Each row, then roughly how far along a hidden order it lies, from 0 to 10
In the rows, zero is written as 128.
[212 125 154 141 125 118 175 136 234  83  93 165 138 131 109 105 118 133
 118 143 103 124 148 166 140 143 122 114 109 190 116 104  78 138 135 105
 135 134 157 139 124 139 130 171 133 106 129 130 122 157 106 157  66 192
 137 223 132 144 130  79 121 139 204]	8
[ 90 181 118 117  90 134 167 126 107 109 136  99  95 142 150 138 115 127
  95 128 140 120 128 137 126 151  71 142 120 174 130 124  51  98 125 106
 121 142 137 141 114 152 199 122 133 159 149 121 157 137 116 125 102 230
 150 169 170 164 142  69 158 144 134]	0
[127 115 128 128 133 132 122 126 128 122 117 129 123 127 130 125 138 128
 128 126 109 124 125 126 128 131 124 133 124 125 128 132 124 124 127 125
 126 128 126 135 125 138 135 127 128 139 135 125 130 130 133 127 120 122
 126 145 149 130 127 121 120 133 123]	10
[144  96 133 142 165 123 104 139 145 112 100 141 113 129 117 134 141 146
 106 129 143 116 138 146 133 103 121 134 123 110 150 146 127 108 123 130
 111 115 132 138 110 136 164 116 115 135 131 108 136 158 144 118 120 122
 119 143 216 133 137 138 120 148  74]	9
[184 166 139  88 121  90 143 113 252 157 132 133 174 106 108 191 163 133
 175 117   1 125 105 158 120  90  76 138 123 120 147 164   1 129 127 128
 114  95 183 130 116 103 145  80 101 244 171  98 119  48  81  89  75  25
 106 157 255  90 111  63 125 156 131]	2
[144  62 128 114 124 128 115 135 117 121 121 146 120 137 133 129 133 132
 110 125 117 120 129 124 130 128 126 131 122 144 129 137 107 131 126 140
 144 112 118 145 119 133 141 120 111 152 135 125 124  97 134 109 119  70
 136 160 150 134 125 100 121 124  79]	4
[141 117 130 130 136 130 124 127 119 125 120 134 121 124 128 123 140 129
 135 126 111 124 123 123 131 127 118 132 125 123 125 135 116 125 127 124
 127 139 134 137 126 136 131 124 129 140 132 126 136 134 123 136 112 143
 123 153 175 130 129 122 122 141 119]	6
[138 111 128 129 137 130 124 127 121 124 120 134 120 125 127 120 140 130
 138 126 115 124 124 123 130 127 119 132 124 122 125 137 121 124 127 124
 125 139 132 137 124 136 130 124 129 143 133 125 137 131 126 134 112 149
 122 153 169 130 127 121 123 143 119]	6
[162  78 126 116 139 137 125 127  97 135 106 110 122 142 137 140 145 125
 129 132 118 126 162 127 127 136 104 116 122 100 138 131 183 103 129 132
 143 120 122 143 130 129 105 111 123 153 144 128 127 125 137 123 116 141
 140 156 135 149 129 103 141 137  99]	3

Part 2:
[119 128 109 124 120 119 127 116 137 126 124 147 128 123 123 118 132 129
 139 125 125 125 123 125 139 122 124 130 122 124 121 130 128 127 129 133
 121 142 138 125 120 127 140 151 124 149   1 139 126 138 133 155 125 134
 127 127 129 124 119 129 136 125 136 122]	5
[115 127 124 128 129 126 127 125 134 129 124 133 129 128 127 122 135 126
 129 126 128 128 123 130 125 127 126 127 128 127 127 128 127 126 127 127
 130 135 129 127 127 128 128 103 126 132  74 138 128 138 129 134 127 132
 127 128 128 126 127 125 132 132 127 126]	10
[130 128 119 121 116 125 128 140 150 128 138 127 128 119 117 126 131 130
 152 128 125 127 114 119 108 129 120 131 127 149 121 133 126 115 127 138
 114 144 127 135 125 122 146  71 125 134  16 163 126 138 128 155 130 131
 132 128 123 122 118 119  83 119 145 121]	0
[145 130 127 125 122 126 128 128 129 128 130 130 127 125 131 126 125 131
 130 126 125 126 133 126 106 116 128 125 128 122 127 128 129 127 125 122
 129 131 126 125 127 127 131 123 128 125  97 132 127 125 128 143 126 126
 130 128 125 125 123 123 126 130 131 127]	6
[136 129 121 128 127 131 127 130 117 126 124 122 128 127 132 130 123 132
 128 125 126 125 134 125 109 121 126 122 126 128 130 127 129 125 126 122
 125 120 128 127 130 129 125 162 127 125 124 123 128 114 128 126 127 124
 130 127 126 127 124 127 110 126 132 128]	0
[128 129 112 128 126 123 127 125 128 128 127 136 128 128 128 126 125 131
 133 127 129 128 130 128 141 129 126 115 123 124 126 129 128 130 127 133
 135 127 129 125 124 125 133 210 128 128 129 112 128 134 129 134 129 129
 126 131 126 124 121 126 144 133 133 123]	4
[128 128 128 126 127 129 128 125 138 128 126 135 129 129 130 125 133 127
 129 125 125 127 129 129 110 121 128 132 127 122 128 128 128 127 128 119
 124 129 130 126 128 129 126  90 124 136  77 130 128 132 128 132 126 129
 130 127 129 129 126 127 133 129 127 126]	9
[152 128 184 122 128 136 134 125 141 125 122 127 127 126 144 124 135 128
 124 123 117 123 144 126  79 107 139 175 139 120 133 127 136 123 129 103
 110 124 146 130 132 140 123   1 125 152   1 158 127 112 129 135 119 124
 142 123 152 144 149 152 108 116 126 143]	10
[146 131 111 128 123 123 128 135 117 131 137 126 128 130 126 133 117 131
 128 133 134 138 121 133 158 137 128 112 123 128 124 128 127 137 125 140
 141 128 120 123 126 123 135 202 134 108 254 110 128 137 127 133 134 131
 126 132 124 121 117 119 129 134 131 124]	6
[121 128 121 127 127 125 126 124 133 130 129 136 130 130 127 125 127 127
 132 129 129 131 125 132 136 126 127 118 126 126 124 129 127 130 129 131
 127 134 126 126 126 126 132 141 128 125 122 118 127 137 129 129 129 133
 126 130 127 126 123 124 139 134 128 124]	10
[140 133 109 129 123 121 127 134 118 130 138 128 128 129 127 136 118 132
 131 134 136 134 125 132 192 153 126 108 120 130 122 128 127 138 125 138
 140 126 121 123 125 123 141 251 136 110 255 102 128 135 128 129 135 130
 125 132 125 122 115 117 134 137 135 122]	2
[142 128 142 124 126 131 130 122 140 128 125 129 129 129 131 124 132 128
 132 124 123 125 133 125 100 115 131 135 132 119 128 129 129 128 128 112
 121 129 134 125 128 132 126  50 124 143  43 141 128 126 128 138 123 127
 132 125 131 131 131 130 113 128 130 130]	10
